Rows, each with roughly how far along a hidden order it lies (0 to 12):
In the rows, zero is written as 128.
[149  55 130 115  87 126 103 140 128 107 139 133 162 102 141  55 176 180
 130 126 116 107 121 134 120 105 124 114  99 143 143 161 215 159 116 140
 147 101 115 166  70] => 6
[ 72 197 106 132 152 124 144 116 144 161 111 158  63 107 135 166 104  76
 129 136 150 136 128 118 132 194 129 130 149 109 140  97  46 131 146 130
 132 139 158 116 157] => 6
[ 90 197 117 140 118 125 142 129 131 106 121 123 193 130 135 101 197 176
 128 123 122 114 132 132 172 113 136 129 117 150 141 139 112  96 123 149
 146 139  83  62 124] => 0
[ 60 198 108 134 151 118 133 112 150 169 109 143  97 142 144 169 113  96
 139 141 145 128 127 117 164 208 132 123 149 129 143 104  62 105 150 131
 131 126 145  57 154] => 6
[108  79 146 117 122 126  93 118 144 145 130  88 150 205 139 107  68 177
 151 149  99  98 118 117 176 177 125 110 115 157 118 130 201  81 117 107
 106  74 145  88  94] => 8
[155  76 135 122  88 123 104 141 122 103 140 119 180 125 136  61 179 184
 124 125 111 107 125 135 129  92 128 117 100 147 136 158 210 140 110 140
 139 108 104 160  71] => 6
[110  83 146 121 115 125  94 125 141 139 131  88 184 208 139  96  82 186
 151 146  99  99 121 122 175 164 129 110 110 157 115 143 210  59 111 103
 106  76 135  73  82] => 8
[127  57 149 114 122 126  90 121 138 150 135  91 134 198 136 108  53 154
 149 146 100 105 117 121 156 169 122 112 119 150 113 132 202  81 116  99
 104  79 163 118  93] => 8
[153  89 129 121  93 127 110 137 123 104 135 126 175 117 136  65 183 179
 129 122 121 106 123 136 129 104 128 118 102 142 136 158 196 148 115 138
 143 108 117 150  81] => 6
[100 195 117 140 120 126 144 127 128 120 125 118 191 134 133 103 197 179
 127 122 121 115 133 133 166 117 136 129 115 146 138 138 117  96 122 145
 143 141  87  64 123] => 0
[116  63 146 115 127 127  90 118 142 152 132  93 130 206 138 124  47 147
 151 147 101 107 117 118 163 185 122 111 123 154 113 128 203  76 119  99
 105  75 162 108  98] => 8
[ 73 186 109 131 153 122 137 114 143 161 111 146  81 147 135 169  84  76
 132 138 151 136 126 118 145 189 128 129 149 114 133  98  56 119 144 123
 125 133 167  89 157] => 6
[ 97 193 107 139 139 121 146 127 132 129 118 157 137  91 136 142 198 119
 122 120 150 130 132 128 131 130 137 130 137 120 149 125  48 137 143 152
 152 140 117 102 162] => 4
[154  73 139 118  96 126 105 140 125 113 140 121 164 131 138  73 140 170
 133 128 113 108 122 133 128 113 123 116 106 142 133 157 208 143 115 131
 135 101 132 147  76] => 6
[128  16 118 102 143 127  89 124 141 157 129 154  36 131 142 168  38  75
 139 148 142 133 115 117  89 200 113 114 149 111 132 113 161 164 147 108
 116  88 171 187 139] => 12
[104  89 143 122 126 128 100 117 142 150 129  88 143 203 133 122  67 155
 149 146  99 110 120 118 170 177 126 114 120 155 111 131 192  64 116  98
 103  85 144  83 101] => 8
[129  50 148 115 122 126  95 119 138 145 134  92 129 201 132 121  40 152
 148 145 102 108 118 121 153 166 122 115 120 149 110 132 201  72 116  97
 102  84 155 120  95] => 8
[106 195 124 140 109 125 142 132 126 111 126 126 192 117 132  83 197 183
 127 118 123 117 133 136 153  94 136 128 108 144 142 149 126 111 120 152
 151 141  79  79 113] => 0
[110 198 127 141 107 128 142 132 129 106 127 113 193 134 134  85 192 183
 132 117 119 104 133 135 166  97 137 129 104 153 137 148 135 108 115 149
 144 139  80  63 106] => 0
[106 179 105 132 139 120 138 129 134 132 119 161 116  68 141 140 190 112
 118 120 151 129 129 130 113 142 131 126 139 115 153 124  86 168 144 152
 154 138 127 120 156] => 4
[145  27 129 101 138 123  90 126 142 157 128 156  32 127 144 157  35  90
 138 145 140 131 114 117  96 190 112 111 142 114 137 119 176 175 144 111
 125  88 171 186 131] => 12
[152  59 140 114  91 127  96 135 130 115 139 114 167 137 140  64 151 184
 135 128 115 105 121 132 133 125 125 112 109 149 139 157 216 127 114 131
 133  94  94 148  72] => 6
[132  85 111 110 106 122 106 136 133 119 132 167 102  62 155  95 174 142
 127 130 148 112 117 132  99 145 123 109 122 121 162 147 180 181 141 158
 162 102 148 174 105] => 10
[ 65 194 126 138 152 122 126 113 148 166 114 100 165 207 139 166 113 143
 149 148 112 111 127 119 177 197 136 120 135 158 121 114 106  60 131 111
 113 112 133  56 144] => 2
[140  31 126 107 138 126  99 124 140 151 130 154  52 115 141 160  52 101
 134 142 142 131 117 122  93 190 113 116 147 111 138 119 150 174 147 116
 124  94 170 188 135] => 12
[127  41 144 112 115 125  87 123 138 144 133 100 128 182 141 108  63 158
 148 148 106 109 115 122 148 168 121 110 119 158 121 138 214  91 120 104
 111  74 159 134  91] => 8
[118  84 146 124 124 130 106 118 131 143 134  86 155 208 130 116  78 150
 147 145  97 111 122 124 166 151 127 118 119 153 107 132 180  59 114  99
 102  88 145  91 101] => 8
[156  71 116 113 108 127 120 142 121 112 135 158  80  54 138 108 151 118
 117 120 149 135 124 133  83 111 118 124 127 110 148 143 154 173 141 153
 151 129 142 191 117] => 10
[141  93 128 122  90 126 111 139 130 111 138 129 182 115 143  61 188 189
 129 125 112 106 124 135 134 111 129 115 101 147 145 161 211 141 117 146
 147 106 108 135  85] => 6
[148  91 135 124  90 126 110 141 121 105 139 115 188 134 137  66 173 182
 132 128 111 104 125 136 139  98 124 116 100 149 134 158 211 131 109 131
 138 105 106 137  73] => 6
[129  22 131 100 141 121  81 123 147 163 129 146  36 139 149 164  41  87
 144 150 137 121 113 116 104 215 112 107 146 121 135 116 186 162 149 105
 120  76 175 183 127] => 12
[150  22 126 102  99 123 100 140 125 117 139 161  67  56 146  60 139 121
 121 125 150 126 119 130  89 124 114 112 124 111 155 150 198 173 140 147
 154 105 159 185  98] => 10
[151  82 137 123  88 125 105 136 125 107 140 111 191 136 136  57 173 183
 134 128 108 102 124 134 142 104 128 116  98 151 135 158 216 126 110 137
 138 106 108 128  75] => 6
[159  78 142 123  93 130 110 136 119 107 141 116 163 133 130  71 151 174
 129 124 110 113 125 133 132  95 127 121 105 142 129 155 195 117 112 131
 133 110 111 136  80] => 6
[ 75 174 112 130 152 121 134 113 147 164 110 147  83 141 140 168  97  87
 138 141 142 132 125 118 149 205 129 125 150 122 136 100  66 113 148 127
 128 120 157  85 157] => 6
